Here is a tiny trained network, its code and every weight. The questions are about switching its units off for an input and a class, where a switched-off unit gives its printed mean instead of its output.

import numpy as np


def w(rows, s, z=0):
    codes = np.array(rows[::2]) - 128.0
    scale = np.full(codes.shape[1], s)
    scale[-1] = z or s
    return codes * scale


def f(y):
    return y / 2 * (1 + np.tanh(0.7978845608 * (y + 0.044715 * y**3)))


def log_softmax(a):
    a = a - a.max(-1, keepdims=True)
    return a - np.log(np.exp(a).sum(-1, keepdims=True))


def net(x, mask):
    res = np.array(x, float).reshape(1, 4) / 4 @ E
    y = f(res @ A[0][:, :-1].T + A[0][:, -1])
    res = res + np.where(mask, y, B[0][:, -1]) @ B[0][:, :-1]
    return log_softmax(res[-1] @ U[:, :-1].T + U[:, -1])


A, B = {}, {}
E = w([
[48,146,26,167,124,190],'x0',
[87,93,69,74,254,108],'x1',
[38,244,135,157,119,100],'x2',
[154,113,86,239,77,111],'x3',
],0.011)
A[0] = w([
[206,135,248,121,38,35,235],'n0',
[99,91,149,182,60,151,124],'n1',
[5,132,96,152,95,198,101],'n2',
[69,176,100,168,92,115,253],'n3',
[171,44,52,53,178,168,180],'n4',
[210,136,100,138,89,201,148],'n5',
[35,218,51,116,86,154,189],'n6',
[178,130,192,133,25,149,215],'n7',
[93,114,87,98,212,77,173],'n8',
[187,70,90,105,202,171,206],'n9',
[180,99,153,114,105,109,187],'n10',
[56,181,203,64,88,158,126],'n11',
[126,164,198,93,172,157,74],'n12',
[158,56,102,176,162,92,98],'n13',
[173,97,114,66,137,179,136],'n14',
[63,83,138,158,44,105,121],'n15',
],0.012,0.0057)
B[0] = w([
[160,122,141,67,68,213,254],'n0',
[124,112,101,170,140,144,178],'n1',
[109,142,73,101,125,190,209],'n2',
[110,151,76,175,146,182,214],'n3',
[61,60,171,151,70,103,216],'n4',
[91,112,130,120,139,176,179],'n5',
[124,244,60,156,150,168,236],'n6',
[160,143,100,108,136,254,222],'n7',
[57,98,145,128,98,131,207],'n8',
[68,108,169,116,106,118,201],'n9',
[165,90,164,152,63,132,173],'n10',
[185,152,110,99,129,100,186],'n11',
[126,151,133,80,144,68,163],'n12',
[133,158,174,91,137,123,165],'n13',
[118,105,169,166,128,144,168],'n14',
[130,136,96,186,141,132,167],'n15',
],0.012,0.018)
U = w([
[109,106,108,91,63,218,253],'0',
[156,196,136,73,131,34,24],'1',
[225,184,142,35,96,141,99],'2',
[113,9,188,120,112,73,39],'3',
[162,227,37,129,188,162,160],'4',
[60,98,135,120,162,46,149],'5',
],0.012,0.0038)

Each question gives the input, the list of numbers given to net, and the class t.
The units are the neurons (one row each of A and B). Each row of codes is followed by its name. A weight is (code - 128) times the scale printed after its matrix; where a second scale follows, it is the last column's (A, B and U).
mask holds one flag per neuron, in row order. A switched-off neuron (its flag False) gives its mean, the last column of its row in B, instead of its output. The means were averaged over made-up inputs and are rounded, as every weight is.
A unit's drop is (log p(t) with every unit on - log p(t) with that unit switched off) / (log p(t) with every unit on - log p(t) with every unit switched off).
most important unit: the unit with the biggest drop
top k neurons: the k neurons with the biggest drops, biggest first
drop of u: that unit's drop, to one decimal
input [-4,-6,-3,-5], class 2: most important unit => n4
input [2,7,2,-2], class 5: top 2 neurons => n0; n7
input [1,8,3,-4], class 5: top 2 neurons => n0; n7
input [-2,-2,3,0], class 2: top 2 neurons => n4; n8
input [-1,-5,5,-7], class 2: top 2 neurons => n0; n11
input [7,8,-2,-6], class 5: top 3 neurons => n0; n7; n4
input [-3,2,6,-2], class 4: drop of n4 => 0.1
input [6,2,-6,5], class 3: drop of n0 => 0.2
input [8,6,-6,4], class 3: drop of n0 => 0.2
input [-7,1,4,3], class 2: drop of n4 => 0.2
